[128 = 0]

mlsm: [122 153  87 125 155 117  77 164 124 110 103 127 146 132  96 151 101 135
 133 133 115 107 136 162 119  89 132 149  96 112 115 150]
sffh: [139  93 164 129 157 115 144 148 119 174 121 133 174  68  78 128 151 136
 164 120 121 108 108 155 162 137 119 162 154 139 124 152]
jrfg: [135 129 104 144 118 126 117 123 132 103 147 118 117 138 141 131 106 128
 132 128 122 150 142 139  92 117 130 128 119 130 150 119]
sffh: [136 129 123 127 130 114 108 126 132 123 118 127 149 137 118 129 103 121
 121 137 130 146 126 128 127 116 124 138 121 134 112 116]
mlsm: [116 154  98 124 143 112 107 157 143 126 111 125 157 177 132 110 111 128
  91 135 144 136 128  92 129 105 117 148 104 117  52 139]
mlsm: [147 123 129 114 131 144 123 108 131 126 119 136 130  82 111 142 127 120
 127 119 102 146 136 149 116 153 119 116 135 148 149 113]
mrmf: [122 117 140 142 120 122 129 123 128 121 138 127 128 136 142 121 127 121
 133 136 133 138 131 126 129 133 136 123 127 126 133 115]
bdbl: [122 104 136 153 143 127 149 151 129 140 151 123 144  98 127 114 155 135
 152 116 119 127 134 142 121 145 127 144 137 127 131 146]
jrfg: [115 158  74 131 144 149 120 158 142 105 134 124 116 133 145 125 139 137
 107 110 110 127 156 127  85 132 121 125 101 114 109 152]
sffh: [139 146 133  99 108 128 127  99 126 133 109 131 113 159 128 135 108 125
 105 136 146 126 111 102 146 112 124 116 135 135 123 114]
bdbl: [129 149 104 110 149 134 124 150 135 139 111 130 142 125 111 128 133 137
 110 116 124 115 127 120 128 122 113 142 121 126  92 153]
sffh: [131 125 126 131 136 120 115 133 131 127 122 129 147 122 117 128 119 124
 128 131 124 137 129 134 127 126 125 137 123 131 117 125]
mrmf: [103 160 150  90 135 117  80 113 148 124  54 159 174 185 139 106 109  83
  40 168 149 161 124  54 187 152 122  98  95 125   4  76]
jrfg: [ 90 142 168 109 146 110  48 124 123 107  49 164 169 150 115 136 110  81
  94 184 131 128 129 121 202 144 154  94  84 107  62  77]
mrmf: [130 140 125 129  87 121 140  96 136 114 144 118 101 202 175 110 102 121
  97 140 162 156 122  74 119 112 128 113 129 131 119  99]
jdsn: [130 127 145 117 118 132 135 114 113 135 123 131 106 124 121 144 132 132
 144 131 133 102 116 139 147 121 138 118 139 125 161 130]
mrmf: [136 141 100 113 169 131 126 161 158 151 107 134 190 107 106 103 138 127
  83 107 114 157 136  99 117 150  88 157 120 144  33 147]
mlsm: [124  90 145 176 114 108 156 135 123 129 179 109 126 137 152 108 134 137
 168 129 142 137 127 135 113 121 140 147 143 125 160 132]
jdsn: [112 165  56 133 169 134 103 193 144 113 123 121 146 135 120 124 132 147
 110 108 110 115 153 135  88 109 115 156  90 107  76 177]
jdsn: [118 143 136 112 100 150 176 116 110 141 145 122  57 155 153 136 160 152
 140 116 151  70 111 111 144 115 141 106 149 110 175 155]
mlsm: [105 132 151 127 112 127 149 128 113 137 132 127  95 165 149 125 147 136
 137 138 156  86 112 108 162 115 147 116 135 106 139 139]
sffh: [117 148 153  91 114 155 141  97 129 134 100 148 100 138 147 128 152 114
  90 133 135 117 123  90 162 161 129  82 133 127 113 109]
bdbl: [135 131 139 123 106  98 118 115 112 133 123 118 120 180 120 138  90 135
 141 149 163 109  98 122 154  73 140 142 134 123 142 124]
jrfg: [108 117 126 161 130 132  91 127 131  80 136 134 126 112 151 132 124 104
 137 144 101 157 164 160 102 156 151 101  98 118 151  95]
mlsm: [158 132 114 108 128 138 125 111 129 131 121 128 126  98 102 147 112 132
 128 115 111 137 126 147 110 125 113 131 138 149 151 127]
mrmf: [147 150  90 104 143 149 140 134 152 138 122 128 141 112 122 118 133 134
  87 100 113 152 138 104  96 144  92 136 129 147  85 142]
jdsn: [126 138 121 117 144 129 108 137 131 128 106 136 145 119 112 133 125 123
 117 130 119 127 131 133 135 130 124 129 117 127 106 129]
mlsm: [102 106 144 159 152 132  95 144 129 100 124 143 151  81 131 128 147 103
 144 141  94 145 161 168 125 174 148 110 103 117 132 106]
jrfg: [102 133 124 136 152 140  89 145 129 100 108 144 138  98 127 137 141 110
 126 138  98 128 157 158 127 159 143 106  96 112 121 117]
bdbl: [106 132 115 156 110 135 109 118 136  78 147 127 102 155 179 121 121 109
 117 142 121 159 160 125  95 146 148  94 100 115 143  95]
mrmf: [155 145  91 122  88 152 167  92 142 114 168 110  74 155 169 123 117 140
 105 102 133 159 136  97  68 124 110 113 144 147 163 122]
jdsn: [131 114 178 115  94 134 166  81 127 146 132 135 108 146 157 112 142 114
 112 137 153 140 110  83 160 155 129  98 156 141 132  95]
bdbl: [131  88 145 154 151 136 168 153 129 156 160 124 149  58 116 114 175 140
 166 102 107 125 135 155 117 164 119 150 152 136 144 156]
jrfg: [138 109 120 144 137 146 152 138 125 132 158 122 116  70 119 136 154 143
 164 102 101 121 141 169  97 146 125 135 143 134 178 151]
jrfg: [136 137 138 104 123 122 153 126 127 162 118 126 131 153 120 119 131 140
 113 124 155 110 101  92 156 111 114 142 147 132  99 144]
mlsm: [161 142 107 101 122 132 138 111 138 142 123 123 131 131 113 131 106 136
 106 113 130 145 117 111 112 114 101 141 142 152 117 131]
sffh: [133  95 171 137 131 106 134 122 124 152 125 132 165 114 112 117 128 119
 143 140 138 139 111 127 160 136 127 143 145 139 115 114]
jdsn: [139 114 164 112 126 119 109 102 118 136 100 142 145 106 100 143 114 111
 134 146 126 132 114 143 163 135 133 120 136 141 137 100]
mrmf: [122 156 136  84 137 153  95 107 127 119  72 156 122 108 112 151 132 106
  94 138 109 119 134 129 157 156 130  87 112 128 112 105]
bdbl: [142 163  71  98 151 174 136 142 145 125 120 132 113  82 117 140 151 142
  99  87  89 126 153 135  81 152 100 120 121 138 120 159]
sffh: [142 119 135 124 151  92  70 129 140 127  87 139 209 122  88 125  79 100
 107 154 123 178 125 132 145 123 115 153 110 148  64  93]
jrfg: [103 169 116 106 136 110  50 130 134  94  65 147 153 189 128 134  84  97
  75 170 139 138 133 104 159 109 140 109  77 109  55  93]
bdbl: [128 117 118 145 131 157 145 126 137 112 155 129 112  81 147 125 157 125
 134 108  95 149 158 147  86 174 126 109 129 134 159 125]
jdsn: [124 132 144 114 119 141 140 109 131 132 120 137 116 131 142 123 141 119
 109 129 131 132 127 106 141 151 127 105 134 131 120 114]
sffh: [109 124 137 137 143 133 106 133 140 112 114 143 152 114 140 115 140 103
 108 139 112 155 150 124 131 169 132 109 107 125  93 104]
jdsn: [130 133 144 108 120 129 133 121 104 143 116 130 100 127 106 154 130 142
 154 131 138  75 105 147 160 101 141 125 141 118 169 145]
mrmf: [128 123 128 133 133 130 129 132 130 128 131 129 134 115 127 126 133 127
 131 125 121 133 133 133 123 137 126 130 128 130 127 129]
bdbl: [137 145 131 100 127 112 116 125 121 146  99 129 138 158 103 137 104 133
 117 138 150 108 101 113 161  91 123 142 131 128 105 134]
[130 117 131 132 134 156 129 113 141 111 133 140 128  75 140 126 149 109
 117 118  92 164 158 141 101 188 123  99 125 142 139 103] : mrmf
[140 151 123  90 132 126 154 136 129 171 108 126 133 154 108 123 132 149
 105 115 155  97  96  88 157 100 106 151 146 131  85 162] : jrfg
[122 129 120 127 149 144 133 145 139 132 125 135 143  96 126 119 154 126
 116 114 109 134 143 128 118 159 117 127 123 130 104 138] : bdbl
[154 135  96 121 123 138 176 137 132 153 160 107 108 127 124 124 136 163
 135  91 134 115 117 119  95 105 104 157 155 140 145 172] : jrfg
[124 108 145 149 116 123 153 127 122 133 156 120 116 131 144 119 141 134
 151 127 138 123 124 129 128 129 137 131 142 125 153 132] : sffh
[131 137 145 110  95 134 153  95 121 135 131 127  88 165 149 129 127 131
 118 132 154 115 110  97 146 119 132 107 145 129 147 118] : sffh
[142 110 133 138 123 130 136 118 124 127 145 124 123  99 121 136 127 130
 152 121 116 136 130 154 112 133 129 130 140 139 168 125] : mlsm
[117 121 125 143 136 139 127 137 130 115 138 131 124 104 138 127 146 124
 137 123 110 132 147 145 113 151 134 118 120 123 141 128] : jrfg
[139 167 109  83 116 143 122 109 122 129 100 132  94 152 118 152 113 136
 104 125 136 101 115 114 138 103 123 113 128 127 134 134] : mrmf
[125 104 148 151 136  97  91 126 140 115 117 134 186 133 126 110 100  97
 118 156 128 182 135 124 136 141 129 136 112 137  84  86] : sffh
[131 123 173 104 106 137 145  88 116 143 113 141 105 127 130 136 138 118
 125 138 141 114 109 113 169 144 135  99 149 134 149 106] : jdsn
[147 143 143  90 111 118 115  95 117 141  94 134 123 153 104 148  95 125
 115 143 149 116  98 115 164  98 126 124 138 138 129 113] : bdbl
[127 154 127  85 140 160 138 126 126 145  97 144 110 102 112 143 158 133
 108 113 116  93 124 122 149 147 119 107 133 127 120 146] : sffh
[139 147 110 107 123 147 125 113 131 120 119 131 108 121 126 142 123 128
 112 119 117 131 134 129 113 132 121 113 126 135 140 125] : bdbl
[128 121 113 150 129 128 127 135 134 112 149 120 128 122 140 123 126 128
 135 123 117 147 144 139  97 133 128 132 122 129 139 126] : jdsn
[ 96 124 156 135 132 137 119 132 118 118 117 143 115 119 141 131 157 115
 137 143 123 105 137 138 157 154 153  99 116 106 136 119] : mlsm
[115 151 110 114 129 164 128 129 120 110 124 136  79 106 135 152 154 135
 132 115 106  93 145 151 116 142 140  95 119 113 169 142] : jdsn
[134 100 148 154 101 117 169 119 111 140 174 108  96 139 142 126 134 148
 176 124 149 108 111 138 125 104 141 141 158 126 192 142] : mlsm
[122 120 142 126 138 150 129 119 139 123 120 144 138  87 136 120 154 108
 111 124 103 153 148 127 125 184 123 102 125 137 115 107] : bdbl
[140 112 148 128 127 112 113 118 115 133 119 129 139 112 101 145 109 125
 154 139 128 122 115 156 145 113 136 137 136 134 154 119] : jdsn
[128 145 100 119 162 123  67 146 145 107  87 142 181 110 102 133 102 106
  95 137 100 163 150 140 117 139 116 133  91 133  69 111] : sffh
[146  92 160 129 140 139 165 124 125 163 141 132 143  55 103 127 163 133
 157 107 110 126 122 151 135 164 116 137 162 149 153 139] : bdbl
[126 150 114 114 121 134 109 116 135 110 112 133 120 152 140 131 112 117
  99 136 129 142 135 112 123 128 127 111 112 127 112 110] : sffh
[122 118 115 156 116 157 138 112 144  89 164 128 102 103 176 117 146 113
 121 117  98 175 170 134  71 182 131  92 119 134 159 100] : jdsn
[117 130 127 137  98 166 169 105 127 109 166 124  58 127 181 126 164 132
 132 112 122 123 147 121  98 160 140  84 137 121 186 124] : jdsn
[153 134 135  99 121 114 125 110 122 151 107 127 138 141  97 140  99 133
 123 132 145 121  99 120 152  96 117 144 144 143 123 127] : sffh
[129 137 111 123 135 143 130 132 134 124 128 130 123 114 129 130 137 130
 119 116 115 131 139 130 111 140 121 123 124 130 126 134] : bdbl
[108 105 164 149 129 116 111 126 119 117 125 137 139 120 134 126 134 109
 147 151 127 130 132 144 152 145 151 115 120 118 137 104] : mrmf

jm-tt: [109  90 132 143 135 142 170  99 158 143 112 141 172 140 129 155 143 151
 115 131 103 119 128 120 112 177 162 130 164 102 167  92]
lz-nh: [139 129 130 104 155 117 144 119 149 127 124 124 167 126 137 114 127 110
 118 118 125 137 126 127 122 129 118 145 105 133 136 137]
jm-tt: [101 110 149 130 155 145 125 101 129  88 119 137 126 141 129 126 142 141
 107 138 105 132 128 148 120 123 134 106 125 116 154 122]
jm-tt: [ 98 110 119 117 146 174 121 113 125 154 104 128 144  92 186 109 132 145
 129 139 126 159  99 101 153  65 114 118  91 128 148 133]
dg-rg: [151 115 135 152 128 133 169 148 138 130 123 118 118 131 136 131 140 127
 138 127 110 124 116 140 132 154 121 128 144 112 106 117]
tg-cm: [143 109 125 126 121 130 150 178 108 150 140 132 100 134 128 126 128 126
 151 100 149 128 147 115 133 156 123 133 133 125 139 111]
dg-rg: [120  92 134 118 100 153 143 133 121 171 102 145 110 108 135 126 135 110
 171 105 144 160 138  77 151 163  91 131 141 121 181 115]
tg-cm: [131  90 156 113 155 148 144 158 104 134 152 152 105 141 115 112 133 134
 143  98 154 133 172 152 134 170 155 132 120 112 174 102]
jm-tt: [125 125 132 132 130 131 128 123 127 126 127 131 127 130 124 130 131 131
 128 130 124 128 130 136 129 134 136 125 133 123 130 123]
dg-rg: [123 131 145 129 116 118 125  74 162  99 116 136 148 136 106 139 129 115
 116 143 114 124 128 120 114 152 113 129 148 128 149 143]
dg-rg: [129 122 130 130 116 135 131 118 136 140 126 133 132 122 127 131 126 128
 136 131 134 129 129 116 132 138 126 133 136 127 138 129]
dg-rg: [126 123 134 134 108 135 127 101 145 135 124 137 136 122 121 136 126 128
 133 138 132 127 128 112 130 143 125 133 144 127 144 134]
tg-cm: [172 132 119 138 104 103 163 152 149 172 153 127 151 134 103 144 117 121
 145 115 149 103 146 127 121 191 156 166 159 124 109 115]
tg-cm: [121 117 151 137 143 148 127 107 132 108 127 135 123 127 127 122 137 136
 123 141 116 132 127 155 134 128 138 118 127 116 135 128]
dg-rg: [138 137 121 120 165 120 137 169 113 100 136 109 115 138 153 108 130 129
 111 118 119 127 116 146 122  87 113 118  91 135  98 135]
jm-tt: [133 126 119 123 130 129 136 141 127 147 129 125 136 122 139 125 126 128
 133 122 134 131 126 120 132 124 129 135 121 130 125 125]
tg-cm: [118 111 161 128 155 141 131 104 134  86 130 140 123 142 118 120 139 132
 113 134 114 129 138 159 122 141 135 116 125 115 152 127]
lz-nh: [139 120 109 100 171 128 150 181 119 140 150 119 143 130 169 103 119 139
 114 103 148 126 129 117 123  91 128 140  77 140 128 128]
dg-rg: [131 115 139 129 118 125 144 112 141 138 114 136 139 130 110 136 135 113
 141 121 121 135 138 125 128 175 126 136 152 117 148 116]
lz-nh: [100 119 113  96 124 101 110 154  84 141 115 142 114 150  93 143 132 110
 140  83 138 142 169 110 116 167 133 122 144 130 175  91]
tg-cm: [121 132  96 109 125  93 146 148 132 128 102 114 147 142 139 142 129 109
 117 102 113 132 119  76 104 130  87 128 130 142 137 122]
tg-cm: [129 118  99 124 117 116 158 167 121 153 103 115 127 129 150 138 134 117
 139 102 119 138 116  82 124 136  94 128 135 130 130 111]
tg-cm: [ 90 119 140 120 169 144 125  62 150 106  89 128 180 121 145 126 147 131
  98 148  81 151 104 148 125 107 138 114 117 114 149 123]
dg-rg: [124  97 119 128  80 167 130 136 117 220 125 151 121  91 136 133 121 135
 182 117 174 147 143  77 164 155 137 147 147 122 169 109]
lz-nh: [113 135 129 159  97 132 105 120 110 116 123 131  91 134 106 150 133 142
 134 146 117 118 126 141 131 133 141 106 163 120 113 119]
jm-tt: [117 124 142 127 141 157 112 103 125 139 125 135 135 105 137 114 131 135
 134 143 129 145 123 151 150 108 147 127 113 120 132 131]
lz-nh: [ 95 132 132 142 111  80 125 110 126  34  92 126  93 189  82 171 148 111
  97 122  71 112 132 114  77 170  84  84 183 126 149 116]
jm-tt: [129 139 125 105 146 128 114 137 124 108 131 121 121 121 152 103 120 119
 119 125 138 139 119 114 130  79  92 125  85 148 127 157]
lz-nh: [135 141 145 130 113 136 110  72 148 160 116 134 161  96 105 126 128 108
 149 148 127 146 126 156 153 149 151 148 141 119 120 134]
jm-tt: [143 122 132 127 137 114 151 135 139 132 140 131 146 143 112 134 128 127
 124 118 129 115 143 142 115 166 151 142 139 121 131 115]
jm-tt: [148 164 140 122 124 111  87 146  99 100 151 122  82 128 101 109 118 107
 139 128 146 129 141 167 139 109 119 125 110 143  90 154]
lz-nh: [124 134 132 173  96 148 114 123 121 115 134 126  86 126 126 143 130 155
 132 161 120 110 111 141 136 112 138 107 154 121  96 132]
lz-nh: [137 124 137 131 127 128 143 120 147 113 125 127 130 131 133 126 129 122
 124 132 122 126 122 117 123 134 106 130 129 129 132 140]
dg-rg: [139 136 124 124 152 122 135 149 127 110 138 116 128 133 144 115 127 130
 114 126 124 123 119 140 123 102 122 127 104 134 106 137]
tg-cm: [108 106 128 119 139 148 127 159  95 122 115 131  90 127 151 116 138 131
 137 110 128 149 128 111 138 107 100 105 111 127 152 118]
lz-nh: [154 145 151 124 117 124 122  83 152 153 115 129 157  99 102 117 129  89
 155 138 126 150 128 159 153 162 132 155 136 121 112 141]
[137 140 130 161 102 135 124  92 161 130 145 129 145 123 122 145 118 153
 118 167 129  98 114 133 124 126 155 136 151 126 104 143] : dg-rg
[144 137 101 108 147  96 140 217  90 109 141 107  88 152 145 115 124 117
 123  87 137 123 133 112 113 102  90 119  97 148 106 127] : jm-tt
[109 131 133 116 146 123 115 105 132  94 118 129 136 137 128 125 131 125
 107 132 113 133 125 129 116 112 117 116 117 132 143 136] : tg-cm
[120 142 155 120 149 144  86 106 111  93 136 133 104 117 122 101 128 123
 125 144 131 143 130 172 145  90 128 114  98 132 121 152] : jm-tt
[137 136 124 125 157 114 144 136 142  96 130 113 142 141 145 121 129 128
 101 130 110 119 112 136 111 106 115 125 108 133 108 139] : lz-nh
[132 119 136 122 154 124 142 140 125 117 137 130 133 143 124 124 133 131
 119 117 124 123 140 150 119 142 144 129 122 121 134 116] : jm-tt
[117 115 124 141 118 123 145 123 137 121 117 131 132 144 122 150 135 136
 120 127 112 118 128 113 112 154 129 121 156 120 142 112] : jm-tt
[105 137 120 145 134 113 121 122 125  76 120 119 117 156 125 148 136 145
  94 142  94 109 114 135 101 109 127  99 141 128 114 124] : lz-nh
[165 101 145 109 185 121 190 132 165 168 162 139 211 138 117 117 128 131
 119 104 141 114 161 177 117 200 206 179 120 105 145  96] : jm-tt
[113 150 115 138 115 142  96 105 125 135 114 118 129 101 148 126 125 136
 127 156 120 138  97 125 145  72 123 118 118 136  99 146] : tg-cm
[118 106 118 132 141 119 161 154 125 116 121 126 128 157 134 145 139 140
 113 110 109 117 131 114 104 151 128 117 143 119 145 100] : jm-tt
[148 126  98 141 147 134 145 224  68 194 155 113 106 122 142 125 131 154
 153 101 143 122 136 177 150 123 197 134 120 112  71  77] : dg-rg
[128 132 133 123 127 112 124 136 126  90 134 128 107 148 118 128 126 121
 117 122 128 120 136 119 111 129 103 119 127 138 135 140] : tg-cm
[125  98  83 139 111 127 183 180 126 193 109 119 147 131 160 157 135 147
 140 101 122 122 117  71 121 154 133 135 155 118 135  81] : jm-tt
[136 132 120 131 130 142 129  99 145 200 133 132 191  95 128 131 123 139
 141 142 138 132 126 155 149 140 197 161 133 115 113 111] : tg-cm
[154 144 143 124 119  92 135 131 129 105 113 119 112 140  91 128 136  79
 144 112 112 138 137 147 125 175  95 132 146 127 111 132] : lz-nh
[154 161 128 130  93 102 106 120 137 124 142 124 118 125  99 130 112 105
 139 135 146 118 133 125 128 136 112 142 138 145 102 156] : jm-tt
[118 132 158 154 136 143 120  79 149  66 115 125 116 132 128 127 141 134
 106 166  90 125 103 158 125 109 113 102 133 119 115 150] : tg-cm
[112 110 144 144 134 156 127 103 124 146 121 140 136 119 121 134 141 145
 136 141 116 135 131 163 143 146 173 123 145 103 138 103] : jm-tt
[118 129 111 137 115 167 108 134 104 193 120 125 126  82 160 119 127 146
 157 141 142 150 108 129 170  84 151 129 115 123 106 120] : tg-cm
